Below is a small trained network, with its code and all its weights. Each question gives an input and a target symbol and asks what happens when units are switched off, that is, made to give their printed mean instead of their output.

import numpy as np


def w(rows, s, z=0):
    codes = np.array(rows[::2]) - 128.0
    scale = np.full(codes.shape[1], s)
    scale[-1] = z or s
    return codes * scale


def f(y):
    return y / 2 * (1 + np.tanh(0.7978845608 * (y + 0.044715 * y**3)))


def softmax(a):
    e = np.exp(a - a.max(-1, keepdims=True))
    return e / e.sum(-1, keepdims=True)


def log_softmax(a):
    a = a - a.max(-1, keepdims=True)
    return a - np.log(np.exp(a).sum(-1, keepdims=True))


def net(x, mask):
    ids = ['ΔΠΨβεμτ'.index(c) for c in x.split()]
    T = len(ids)
    res = E[ids] + P[:T]
    r = res
    for j in range(3):
        rows = slice(3 * j, 3 * j + 3)
        q, k, v = (r @ M[0][rows].T for M in (Q, K, V))
        z = softmax(np.where(np.tri(T) > 0, q @ k.T / 3**0.5, -1e9)) @ v
        o = O[0][rows]
        res = res + np.where(mask[j], z, o[:, -1]) @ o[:, :-1]
    y = f(res @ A[0][:, :-1].T + A[0][:, -1])
    res = res + np.where(mask[3:11], y, B[0][:, -1]) @ B[0][:, :-1]
    return log_softmax(res[-1] @ U[:, :-1].T + U[:, -1])


Q, K, V, O, A, B = {}, {}, {}, {}, {}, {}
E = w([
[77,146,161],'Δ',
[149,161,180],'Π',
[95,237,42],'Ψ',
[8,187,195],'β',
[127,106,146],'ε',
[124,49,180],'μ',
[173,114,115],'τ',
],0.015)
P = w([
[138,206,44],'0',
[85,151,112],'1',
[113,131,128],'2',
[128,72,92],'3',
[172,12,61],'4',
[172,5,28],'5',
],0.0028)
Q[0] = w([
[248,132,110],'h0',
[104,191,176],'h0',
[117,32,95],'h0',
[203,98,139],'h1',
[86,213,115],'h1',
[99,117,224],'h1',
[91,124,192],'h2',
[169,98,74],'h2',
[126,170,166],'h2',
],0.013)
K[0] = w([
[138,57,195],'h0',
[106,171,90],'h0',
[98,56,135],'h0',
[108,147,57],'h1',
[73,61,213],'h1',
[199,143,173],'h1',
[173,157,142],'h2',
[149,113,2],'h2',
[190,95,75],'h2',
],0.012)
V[0] = w([
[147,147,74],'h0',
[144,150,5],'h0',
[90,32,147],'h0',
[193,81,222],'h1',
[98,81,72],'h1',
[72,172,32],'h1',
[80,102,109],'h2',
[164,142,208],'h2',
[187,106,193],'h2',
],0.012)
O[0] = w([
[150,137,157,99],'h0',
[155,225,111,85],'h0',
[83,125,205,5],'h0',
[73,21,143,2],'h1',
[156,234,206,42],'h1',
[183,218,110,222],'h1',
[173,174,158,184],'h2',
[121,7,56,173],'h2',
[180,111,70,12],'h2',
],0.012,0.0018)
A[0] = w([
[150,83,254,68],'n0',
[129,186,113,37],'n1',
[78,151,204,79],'n2',
[139,175,136,11],'n3',
[165,47,90,2],'n4',
[159,131,166,196],'n5',
[147,136,198,9],'n6',
[81,83,90,138],'n7',
],0.014,0.006)
B[0] = w([
[27,135,4,213],'n0',
[126,66,144,247],'n1',
[100,140,143,176],'n2',
[59,1,130,208],'n3',
[77,205,226,210],'n4',
[108,150,32,166],'n5',
[29,78,41,128],'n6',
[241,128,125,255],'n7',
],0.0075,0.0082)
U = w([
[114,180,132,217],'Δ',
[196,25,171,212],'Π',
[106,150,66,21],'Ψ',
[24,203,235,2],'β',
[146,95,116,110],'ε',
[58,52,110,46],'μ',
[173,150,2,243],'τ',
],0.0072,0.0035)

Each question gives the input, a string of symbols that net reads in full, and the target symbol t.
The units are the heads (3 rows each of Q, K, V and O) and the neurons (one row each of A and B). Each row of codes is followed by its name. A weight is (code - 128) times the scale printed after its matrix; where a second scale follows, it is the last column's (O, A, B and U).
mask holds one flag per unit, heads first, then neurons. A switched-off unit (its flag False) gives its mean, the last column of its rows in O or B, instead of its output. The means were averaged over made-up inputs and are rounded, as every weight is.
A unit's drop is (log p(t) with every unit on - log p(t) with that unit switched off) / (log p(t) with every unit on - log p(t) with every unit switched off).
The circuit of an input: a set's keep is (log p(t) with only the set's units on - log p(t) with every unit switched off) / (log p(t) with every unit on - log p(t) with every unit switched off). Starting from all 11 units, units are removed one at a time, each time the one whose removal leaves the highest keep (on an exact tie, the one counted first), for as long as the keep stays at least 0.8.
units of the circuit, in order: the units of the circuit, biggest drop first
unit that matters most: the unit with the biggest drop
top k neurons: the k neurons with the biggest drops, biggest first
heads that matter: for each layer, one digit per head in row order, 1 if its drop is at least 0.15 and else 0, layers parted by /
drop when u is switched off: that unit's drop, to one decimal
input Π Π ε, target Π: units of the circuit, in order => n7, h1, h2
input Δ μ μ, target μ: units of the circuit, in order => n0, h0
input β Ψ β Δ, target τ: heads that matter => 110
input Π Δ ε β, target Π: heads that matter => 111
input Π β τ μ μ Δ, target Π: heads that matter => 001
input Ψ β μ μ, target τ: heads that matter => 010
input Π Π Ψ ε, target τ: heads that matter => 010
input ε Ψ τ Δ β, target τ: heads that matter => 100
input μ Π β, target Π: top 2 neurons => n7, n5
input ε Δ Π Π, target Π: units of the circuit, in order => h2, h1, n0
input Π Ψ τ β Δ, target τ: heads that matter => 100
input Ψ Δ ε Π, target τ: heads that matter => 100
input Π Ψ ε, target τ: heads that matter => 110
input Π Π Π Π, target Π: unit that matters most => n7
input μ μ τ, target μ: units of the circuit, in order => h0, h1
input Δ μ μ μ ε Δ, target μ: units of the circuit, in order => h1
input τ Π β Δ, target Π: top 3 neurons => n0, n7, n5
input Δ μ β μ β β, target μ: drop when h0 is switched off => 0.3
input μ Π μ β μ ε, target μ: drop when h1 is switched off => 0.6
input ε Δ μ μ Δ ε, target μ: drop when h0 is switched off => 1.4
